-1.52; -1.06; 0.62; -0.50; 0.25; -1.83; -0.02; -0.13; 0.50; 0.18; 0.48; -0.03; 0.04; -0.67; -0.55; 0.52; 0.17; -1.78; -0.12; 0.73; -0.66; -0.15; -0.42; -0.29; -0.16; 0.61; -1.25; 2.20; -0.60; -0.98; 0.52; -0.08; 0.09; 0.67; 0.26; -0.29; 0.03; -0.40; -0.03; 2.37; -1.99; 0.56; 0.94; -0.63; -0.19; 0.37; 0.19; -0.42; -0.11; 0.80; 0.75; -0.65; -0.68; 1.35; 0.06; -0.43; 0.25; 0.46; 2.73; -0.48; -0.73; 0.49; -0.57; -0.66; 0.09 | H
0.33; 0.35; -0.19; -0.51; -0.38; -1.81; -1.81; 0.96; -0.34; -0.83; -1.75; 0.03; -0.22; 0.25; 2.57; 0.35; 0.23; 0.80; -0.21; -0.14; -0.29; 0.54; 0.48; -0.76; -0.65; -1.00; 0.65; -2.20; -1.23; -0.57; 0.81; 1.30; 0.38; 0.82; -0.55; -0.09; 0.66; 1.12; -0.05; -2.44; 0.06; -0.49; 0.57; 0.49; -0.02; 0.60; 0.74; -0.75; 1.03; -0.52; -0.58; 0.93; -0.36; 1.57; -0.17; 0.20; 1.33; 1.80; 0.09; -1.61; 0.93; 0.29; -1.85; -3.34; -0.11 | A
1.29; 0.69; -0.03; 0.41; -1.11; -0.47; -1.16; 0.59; 0.25; -0.29; -1.45; 0.55; -1.09; 0.68; -1.11; -0.21; 0.29; 0.23; 0.53; -1.01; 0.84; 1.05; 0.25; -0.27; -0.31; -0.65; 0.74; -2.35; -0.17; 0.61; -0.51; -1.09; -0.11; -0.32; -1.05; 0.78; 0.20; 0.62; -0.09; -3.16; 1.54; -0.58; 1.86; 0.63; 0.11; -0.25; -0.04; -0.90; 1.02; 0.13; -0.42; 1.06; -0.43; 0.03; 0.45; 0.47; 1.37; 0.56; -0.09; -2.19; 1.04; -0.18; -1.02; -0.35; 1.60 | A
1.07; 0.05; -0.26; -0.19; -0.89; -1.22; -0.75; 0.58; -0.21; -0.44; -0.28; 1.48; -0.15; 0.37; -1.28; 0.54; 0.03; 0.18; -0.38; -0.79; 0.63; 1.54; -0.20; 0.64; 0.47; 0.75; 1.09; -0.57; 0.61; 1.47; -1.08; -0.70; 0.13; 0.02; -2.31; 1.38; 0.40; 0.04; -0.70; -0.85; 1.21; 0.23; 0.91; 0.15; -0.36; -0.44; -0.37; -1.04; 0.58; 0.21; -0.10; 0.49; -0.44; 0.13; -1.25; 0.65; 0.06; 0.30; 0.27; 0.03; 1.15; 0.21; 0.18; -0.77; -0.36 | C
2.02; 0.77; -0.40; 0.15; -0.85; 0.82; -0.49; -0.37; 0.50; 0.29; -0.45; 0.08; -0.16; 0.85; -1.11; -0.50; -0.05; 0.91; 0.11; -1.29; 1.27; 0.68; 0.15; 4.04; -0.19; -0.18; -0.05; -1.74; 0.33; 2.12; -0.84; -0.66; 0.17; -0.84; -0.13; 0.63; 0.21; 0.03; -0.44; -2.19; 2.70; -0.42; -0.45; 1.09; -0.46; 0.16; -0.15; -0.66; 0.37; -0.56; -0.58; 0.71; -0.06; -0.31; -0.43; 0.31; -0.76; 0.77; 0.64; -0.39; 0.46; -0.70; 0.43; 0.05; -0.32 | D
1.09; 0.50; -0.48; 0.08; -1.20; -0.47; -1.30; 1.31; 0.37; -1.24; -0.82; 0.64; -0.17; 0.57; -0.88; 0.44; 0.06; 0.30; -1.45; -1.66; 0.42; 1.33; 0.40; -0.01; 0.51; -0.03; 1.25; -1.48; -0.83; 0.63; -1.16; -0.47; 0.05; -0.28; -1.30; 1.43; 0.42; 0.60; 0.58; -2.91; 1.62; -0.80; 0.29; 0.51; -0.53; 0.30; -0.31; -1.07; 0.92; 0.32; -0.29; 1.72; -0.73; 0.24; -0.99; 0.58; 0.30; 0.81; 1.16; -2.02; 1.59; -0.76; -1.00; 0.55; -0.29 | A
2.13; 0.67; -0.60; 0.48; -1.31; -0.59; -1.50; 1.09; -0.46; -0.62; -1.00; 1.06; -0.63; 1.12; -0.92; -0.25; 0.41; 0.67; -0.22; -1.41; 0.93; 0.21; 0.29; 0.86; -0.56; -0.39; 1.35; -3.22; 0.10; 2.07; -1.17; -0.76; 0.31; -0.56; -0.76; 1.09; 0.51; 0.32; -0.36; -3.09; 2.40; -0.57; 0.08; 1.06; -0.28; 0.56; -0.23; -0.20; 0.28; 0.47; -0.34; 1.09; 0.11; -0.09; -0.60; 0.61; 0.52; 5.96; 0.56; -0.24; 1.31; 0.27; -1.04; 0.46; -0.94 | A
1.34; -0.99; 0.27; -0.52; -1.70; -0.78; -1.08; 1.11; -0.16; -0.97; -0.89; 0.98; -0.68; 0.35; -1.17; -0.51; 0.15; 0.17; -1.14; -1.77; 0.14; 1.53; 0.23; 0.13; 0.04; -0.07; 1.38; -1.88; -0.02; 1.79; -1.20; -1.18; 0.19; -0.02; -1.43; 1.15; 0.17; 0.87; -0.11; -2.42; 1.81; -0.61; 0.04; 0.50; 0.56; 0.03; -0.82; -0.80; 1.27; 0.20; 0.02; 1.48; -0.73; 1.42; 0.11; 0.66; 0.41; 0.66; 0.63; -0.18; 1.88; -0.24; -1.50; 0.94; -0.53 | D
1.70; 0.96; -0.64; -7.24; -1.58; -0.34; -1.42; 1.33; 0.11; -0.76; -1.20; 0.60; -0.35; 1.71; -1.52; 0.20; 0.01; 0.81; -1.06; -1.06; 0.63; 1.48; 0.04; 0.08; -1.09; -0.41; 1.05; -2.06; -0.31; 0.78; -1.12; -1.28; 0.02; 0.24; -1.20; 0.88; 0.18; 0.69; -0.73; -2.72; 1.68; -0.51; 0.78; 0.70; -0.57; -0.05; 0.45; -0.78; 1.37; 0.00; -0.69; 1.91; -0.68; 0.22; -1.08; 0.66; 0.56; 0.95; -0.09; -0.37; 1.43; -0.19; -1.36; -0.41; -0.43 | A
1.52; -0.02; 0.08; -0.09; -1.15; 0.46; -0.96; 1.91; 0.99; -0.53; -0.16; 1.00; 0.66; 0.30; -0.47; -0.78; 0.33; 0.97; -1.83; -0.48; -0.27; -0.65; 0.37; -0.30; 0.31; 0.30; 1.32; 0.21; -1.58; -0.48; 0.15; -0.34; -0.62; 0.53; -1.03; 0.26; -0.64; 0.59; -0.49; -0.93; 0.76; -0.14; 0.61; 0.53; 0.59; -0.67; -0.30; -0.97; 0.28; 0.06; 0.11; 0.72; -0.18; 0.60; -1.49; 0.07; 1.21; 0.60; -0.57; 1.80; 0.69; 0.90; -1.25; 3.20; -0.36 | J
0.26; 1.01; -1.07; -0.10; -0.17; 0.76; 0.24; 0.01; -0.05; -0.07; -0.51; 0.36; -0.69; -0.16; 0.15; -0.27; 0.26; 0.94; 0.37; -0.68; 0.92; 1.25; 0.19; 0.21; 0.16; -0.16; -0.26; -1.37; 0.45; 0.86; -0.59; -0.91; -0.04; -0.41; -0.38; 0.89; -0.32; 0.58; 0.09; -1.90; 1.40; 0.11; -0.53; 0.82; -0.15; 0.62; 0.05; -0.13; 0.94; -0.30; -0.20; 0.59; 0.27; -0.16; -0.53; 0.62; -0.25; -0.12; -0.01; 0.17; 0.99; -0.86; 0.29; 0.26; -0.24 | A
1.64; 0.29; 0.51; -1.49; -2.39; -3.49; -3.07; 3.39; -0.03; -1.11; -0.81; 0.85; 0.69; -0.15; -0.46; -1.06; 0.76; 0.32; -2.31; -0.69; -0.93; 0.79; 1.35; -1.06; -0.23; 0.12; 2.60; -2.75; -2.73; -2.08; 1.41; 0.04; 0.14; 2.96; -2.65; 0.97; 1.04; 1.28; -0.07; -2.33; -0.11; -1.00; 1.84; 0.40; 0.66; 0.49; 0.81; -1.47; 0.78; 0.97; 0.03; 2.43; -1.10; 1.62; -0.64; -0.25; 2.06; 1.93; -0.60; 0.00; 0.73; 1.92; -4.61; 1.24; -0.66 | A
0.70; 0.08; -0.34; 0.12; -0.82; -0.20; 0.03; 0.40; 0.09; -0.18; -0.26; 0.96; -0.38; -0.20; -0.75; 0.84; -0.21; 0.22; -1.04; -0.37; 1.08; 1.20; 0.22; 0.50; -1.12; 0.09; 0.45; -0.95; 0.49; 1.79; -1.26; -0.56; -1.03; -0.61; -0.29; 0.34; 0.24; 0.76; -0.04; -1.15; 1.75; -0.12; 0.12; -0.04; 0.17; -0.21; -0.55; -0.26; 0.72; 0.40; -0.14; 0.63; 0.07; 0.18; -0.97; 0.46; -0.31; 0.34; 0.25; -0.33; 0.78; -0.36; 0.78; 0.08; 0.51 | C
1.78; 0.85; -0.26; 0.82; -1.30; -0.49; -1.71; 0.57; -0.33; -0.38; -1.08; 0.57; 0.06; 0.93; -0.71; 0.42; -0.09; 0.55; -0.39; -1.45; 0.65; 0.15; 0.75; 0.66; -0.49; -0.35; 0.71; -2.76; -0.41; 1.59; -0.41; -0.66; 0.30; -0.17; -1.12; 0.78; 0.67; 0.23; -0.15; -2.42; 1.70; -0.60; 0.67; 0.88; -0.35; 0.28; 0.16; -0.17; 1.08; 0.47; -0.35; 1.32; -0.66; 0.36; -0.03; -0.70; -0.23; 0.96; 0.22; -0.62; 1.07; 0.20; 0.26; 0.00; 0.31 | A
0.21; 0.48; -0.40; 0.93; -0.47; 1.81; -0.39; -1.26; -0.32; 0.29; -0.38; 0.32; -0.30; 0.77; -1.50; 1.27; -0.74; 0.08; 0.90; -0.69; 1.92; 1.84; 0.38; 2.01; 0.16; -0.06; 0.11; -1.70; 3.03; 3.41; -2.29; -0.57; 0.04; -3.30; 0.62; 0.90; 0.05; -1.22; -0.14; -1.34; 2.37; 0.41; -0.90; -0.03; -1.42; -0.30; -0.90; 0.38; -0.06; 0.51; -0.65; -0.28; 0.42; -1.18; -0.87; 1.50; -1.44; -0.25; 0.23; -0.43; 2.11; -1.46; 3.26; 0.33; 0.20 | C
2.07; 0.99; -0.32; -0.07; -1.61; -1.88; -2.17; 0.77; -0.22; -0.24; -1.70; 0.51; 1.27; 1.06; -1.31; 0.27; 0.18; 0.45; -1.28; -1.90; 0.39; 0.99; 0.78; 0.77; -0.60; 0.08; 1.47; -3.86; 0.05; 1.23; -0.30; -0.42; 0.27; -0.38; -1.49; 0.60; 0.70; 0.76; -0.14; -3.77; 2.70; -0.46; 0.44; 0.54; -0.05; 0.28; -0.02; -0.75; 0.33; 0.19; -0.83; 1.56; -1.14; 0.17; -2.86; 0.36; 0.04; 1.55; -1.31; -0.27; 1.78; 0.44; -1.78; 0.79; -0.58 | A
1.52; 0.40; -0.37; -0.31; -0.39; -0.69; -2.48; 0.66; -0.11; 0.50; -3.07; 0.29; 1.45; 0.46; -0.51; 0.51; 0.07; -0.10; 0.00; -1.41; 0.77; 0.37; 0.34; 0.45; -0.50; -0.87; 1.19; -3.48; 0.01; 0.17; 0.15; 0.58; -0.12; -0.13; -0.63; 0.70; 0.93; 0.17; -0.24; -2.11; 1.08; -0.06; 0.90; 0.77; -0.35; 0.49; 0.29; -0.38; -1.42; 0.22; 0.62; 0.73; -0.43; -0.13; 0.14; 0.26; -0.36; 1.01; 0.59; -1.02; 0.53; 0.63; -1.10; -0.33; -0.11 | D
